Each row is followed by its class. Each block has new classes.
[  3.7 -21.1  23.5   3.1  -7.7  -6.5 -33.3   5.0  38.6  10.5   5.8 -15.9
  -1.8  24.1  13.5  -1.4  10.3] : K
[  4.7 -10.5   9.1  13.0   2.2  -7.3  -9.1  -3.3  14.4   2.7   3.8  -1.7
  -2.1  14.6   7.6  -4.3  11.7] : K
[ -3.1  -6.6   5.1   6.3 -14.8   5.8 -12.0  -3.2  10.5   2.7   8.6   5.5
  -2.2  15.1  12.8  -4.0  13.5] : K
[ -1.2 -44.9 -17.4 -16.3 -19.9   0.5 -19.0  -2.0 -12.6  29.8  -4.2  -5.0
 -12.9   9.8  32.7  -9.6 -48.5] : V
[  0.0  18.4   6.0  16.0 -13.9   7.9  -4.0  -1.6  32.1  -5.9   8.0   5.2
   5.2   4.5 -14.4  -2.6  19.6] : A
[  8.5  18.4   2.7  58.6   7.3   6.1  13.8   9.5  49.9 -14.6  -1.7   8.5
   2.6   5.4 -16.3  -3.4  39.5] : P
[  0.8 -20.1  -5.1  -1.6   4.2  -4.8 -12.4  -7.3   6.3   7.8   2.7 -28.4
  -6.5   0.1  17.1  -3.4 -12.0] : V
[ 4.8 -4.7  5.2 30.2 12.5 -3.4 -6.3  8.8 26.9 -8.1  5.0 -3.5 -0.6  9.9
  3.6  1.1 24.9] : K
[  8.2   2.2  -1.2  29.7  -1.2   2.2   1.8   5.3  33.3 -11.4   3.3  -4.9
  -0.8  -1.6   3.6   1.7  15.2] : A
[  6.9 -32.1   8.8  18.5  -1.1  -5.0 -26.4   3.4  23.3  10.6  11.0  -6.4
  -6.0  19.6  27.2  -5.2  11.6] : K
[ -1.2 -10.3  17.6  -4.3  21.4 -11.6  -4.4  -2.2  10.6 -11.4   5.7 -13.4
  -1.7   5.6   5.3   3.9  13.5] : V
[  5.9  11.4  -4.6  49.1  11.2   0.7   3.2   7.0  23.5  -7.8  -5.4  17.1
  -5.7  10.7 -25.6  -4.8  31.6] : X
[  8.9  -3.8   2.0  37.1   5.5  -2.3 -14.7   9.2  52.8  -0.7  -7.7 -10.7
  -5.6  21.0  -1.9  -4.2  30.6] : S
[  3.9 -10.2   5.4  19.0   1.3   3.7  -5.1   7.4  10.3  -2.9   5.8  10.7
   1.0   5.0   8.4  -5.4   8.0] : X
[  0.5 -27.5  -3.6   0.7 -15.2  -0.1 -35.8  -8.9  58.0  31.4 -18.5 -36.0
 -14.2  30.8  10.2  -6.9  -0.1] : V
[  1.5   7.9   3.1  18.2  15.1   0.0  15.7  10.1  -8.9 -26.2   9.3   7.7
   4.1 -17.1   3.3   2.7   6.3] : A
[  8.4  -8.2   8.3  49.6  21.8  -3.5 -15.6   3.4  40.6  -3.0  -0.2  -1.2
 -11.5  28.0 -15.0  -2.6  40.7] : S
[ -4.3 -15.1  23.6   9.5 -11.6  -0.2 -31.7   2.0  32.8  10.7  17.8  13.5
  10.2  22.9  12.3  -4.1  36.6] : K
[ -8.5  19.6   8.8  -4.5 -29.2   2.6  -7.7  -6.9  55.9  -2.7  -5.6 -24.3
   3.0  -1.3 -17.3  -4.7   7.5] : A
[  4.5 -26.6   9.7   3.1  10.9  -4.4 -19.3   0.7   5.8   7.6  11.1  -6.3
  -1.6  15.8  25.6  -3.0   0.6] : V
[ -1.6   9.5  13.4  -4.4 -28.0   3.5 -17.3  -5.8  45.2   6.9   7.0   1.6
   5.5  24.3 -11.6  -2.9  22.6] : A
[  3.5   6.6  -0.6  24.9  18.7  -4.3  -3.4  -0.9  42.6 -11.7  -3.9 -30.2
  -9.8  -5.1   0.6   3.0  15.3] : A
[ -0.2  12.1  12.0   5.3  -4.4  -6.3  -5.6  -9.1  51.1 -10.3   3.0 -31.7
   4.1  -0.2 -11.2   3.5  22.2] : A
[ -0.7   0.0   4.0   3.4 -29.4   1.0 -19.5  -9.5  59.8   5.6  -0.2 -23.8
  -4.5  10.2   6.8  -7.4  -0.4] : A
[  2.4 -23.6   0.8  -0.8   1.2  -9.4 -24.8  -4.3  22.3  11.5  -0.2 -26.6
  -8.2  14.5  14.8  -0.9  -0.5] : K
[ -4.1  13.0   6.3  30.1  -4.1   6.7  -0.1   3.7  27.3  -9.2   2.5  10.7
   1.0   5.9 -11.5   0.4  22.2] : A
[  0.6   8.5   1.9  16.9  -4.5  -2.3  -3.7  -3.5  46.6  -2.7  -2.6 -16.5
  -5.7   3.3 -14.2  -2.5  17.6] : A
[  2.7  21.3   1.7  29.0  -0.4  -3.9  -3.2  -6.9  58.6 -10.5  -7.1 -25.4
   0.5   6.9 -35.9   2.5  38.3] : A
[ -2.0  -0.5   2.4  27.3   1.3  -0.9  -9.2  -2.1  53.7  -1.5  -5.5 -17.7
 -17.9  -3.9  -7.9  -6.4  20.4] : A
[ 11.1 -10.5 -10.7  70.7  12.2   9.4  -5.0   9.2  48.5  -8.1  -1.2  14.1
  -7.0  29.3  -0.2 -15.6  40.2] : X
[ 3.8  3.2  0.1 31.8  4.4 -4.4  8.9  3.1 18.4 -5.7  1.1 12.5 -5.5  8.3
 -6.9 -7.0 24.7] : X
[  2.6  -5.7  -9.9  22.1  -9.6   0.4 -12.9  -2.4  42.5   8.2 -17.3 -11.9
  -8.8  13.1   1.6  -6.3  11.6] : A
[  4.3 -20.5  -3.7  10.5 -14.2   3.5 -25.4  -6.3  24.9  22.1  -2.4   8.9
  -4.7  20.2  13.7 -19.9  -9.2] : K
[ -3.9  15.2   3.2  19.7  -5.5  -3.0  -1.8 -10.3  72.3  -7.4  -5.5 -39.9
  -4.2   3.9 -18.0   1.8  28.6] : A
[ -2.0  11.8   3.8  24.0  -8.7  -5.4  -8.8  -5.6  49.0  -5.3  -3.1 -12.6
   2.0   3.9  -8.6  -4.9  21.8] : A
[-17.8  50.0  15.3 -54.2 -55.1   6.0  -8.3 -15.1  44.8   8.3 -14.9  -9.2
  10.1   1.6 -52.0   0.1   6.8] : A
[  8.5 -20.5  -5.0  43.5  21.4  -4.8  -8.9   5.2  24.6   7.8  -5.9  -1.8
 -13.0  19.2   2.6  -6.7  25.6] : X
[  0.8 -14.8  10.2  18.0 -12.9  -5.5 -23.3  -3.3  59.1   9.2   7.5 -34.4
  -2.9  28.4   7.9  -4.8  21.6] : V
[  4.7   1.9   1.1  24.6  -3.6  -1.9 -10.4  -3.1  32.7  -2.5   1.2  -1.1
   0.3   5.5  -4.0  -2.1  15.3] : S
[  5.5 -10.8 -11.2  30.1   3.9   7.2  -9.7  -2.0  24.6  16.1 -16.8  -1.6
 -14.0  19.5  -6.4  -6.9  10.5] : X
[  3.8 -20.5  11.8   9.5  -1.5  -6.7 -25.5   4.2  15.0  14.9   8.2  -0.8
   2.5  20.5  12.4  -4.6  18.8] : V
[  1.5  -9.4  -0.8   6.0  -1.6  -3.2  -6.6  -2.4  18.2   1.3  -8.4 -21.4
  -4.6   3.5   2.8   8.1   1.6] : A
[ 12.4  -2.6   2.1  45.7  10.8  -4.2  -8.7   4.7  48.3  -6.7   0.8 -18.2
  -5.5  10.7   1.8  10.7  25.3] : S
[  2.6   9.2   3.0  25.2 -12.8  -1.3  -4.3  -0.2  44.5  -4.3  -3.7  -2.9
  -2.8  12.4 -12.2   3.9  18.0] : A
[  4.7   0.5   4.2  40.6  31.1  -4.8  -7.3   4.6  39.5  -8.3  -2.5   4.0
  -6.4  19.1 -20.2   5.4  44.9] : K
[  2.3  30.8  -8.6  48.8  -4.0   4.7   9.7  -3.1  64.3  -8.2 -17.2  -8.7
  -7.5   0.6 -34.5  -4.9  30.6] : P
[ 8.7 -7.2 -1.4 48.3  9.2  6.5 -4.1  4.8 25.1  1.0  0.4 12.1 -6.6 21.0
  0.1 -5.2 25.7] : P
[ -1.8  -2.7   9.6  17.1 -17.9   1.4 -19.0   1.7  54.8  -0.9   7.7 -11.3
   1.4  25.5 -15.6  -7.9  16.4] : A
[ 7.0 -6.5 -6.5 55.7 17.5  4.2  2.1  9.5 18.7 -4.7 -4.0 14.5 -3.6 21.1
 -6.2 -4.0 33.3] : P
[  9.3   1.1  -0.5  60.9   4.0   1.8 -11.1   1.6  57.9  -0.9  -6.1   4.7
  -6.4  20.8  -9.8 -10.8  39.2] : S
[  3.9   7.8 -10.2  23.8  19.2  -3.8  -2.3  -0.2  22.9   2.6 -15.0  -6.5
  -9.1  12.7 -31.4   1.5  32.5] : X
[ 7.9 -5.6 -4.2 38.0  3.9  6.4 -8.7 -6.2 34.8  3.5 -4.1  6.4 -7.4 29.5
 -3.5 -8.6 26.6] : X
[  4.4   1.7  -2.0   0.1   9.0 -10.9  -6.5  -7.5  37.9  -1.9 -10.6 -38.7
  -1.0  -7.3 -12.7   8.2  10.1] : S

Each row is followed by its class.
[ -6.5  10.6 -10.6   3.0   3.1   0.2  -6.0   9.7  -0.2  10.1 -11.7  -3.6
   3.5   0.3   9.2 -14.5  14.4] : <47>
[ -5.5  13.3   1.0  -5.3  -3.5  -2.5  -5.3   5.5   2.6 -21.8  -4.1  -0.8
   8.6  -7.8   7.4   7.5  11.6] : <47>
[-11.1  -4.0   2.6   4.9  -7.4  -1.1   4.2   4.0  -8.6  -0.3   0.3 -12.4
  -5.3  10.3  13.0  -2.7   0.2] : <44>
[ 16.7  -3.8  -3.1 -10.6  15.0   3.7   3.1 -19.3  -6.4   6.2  -9.2  13.7
  -2.5   2.6 -10.7   9.5  -0.3] : <40>
[ 12.4  15.4  -3.7  -1.8  17.2  -0.3  -9.3 -13.1   5.8   2.3 -21.3  21.2
   7.2  -0.7 -11.1 -10.6  -4.9] : <40>
[-19.8  -0.7 -20.7   8.4   7.3  -1.9 -12.3  20.7   3.1   0.8 -15.8  -3.8
   6.0  -5.5  14.4  -3.6  32.0] : <38>
[ 20.7 -14.6   2.7  -6.4  -2.3   5.3  19.7 -29.3  -9.3  20.3   3.3  12.0
  15.6   0.2  -9.7   8.2 -20.4] : <40>
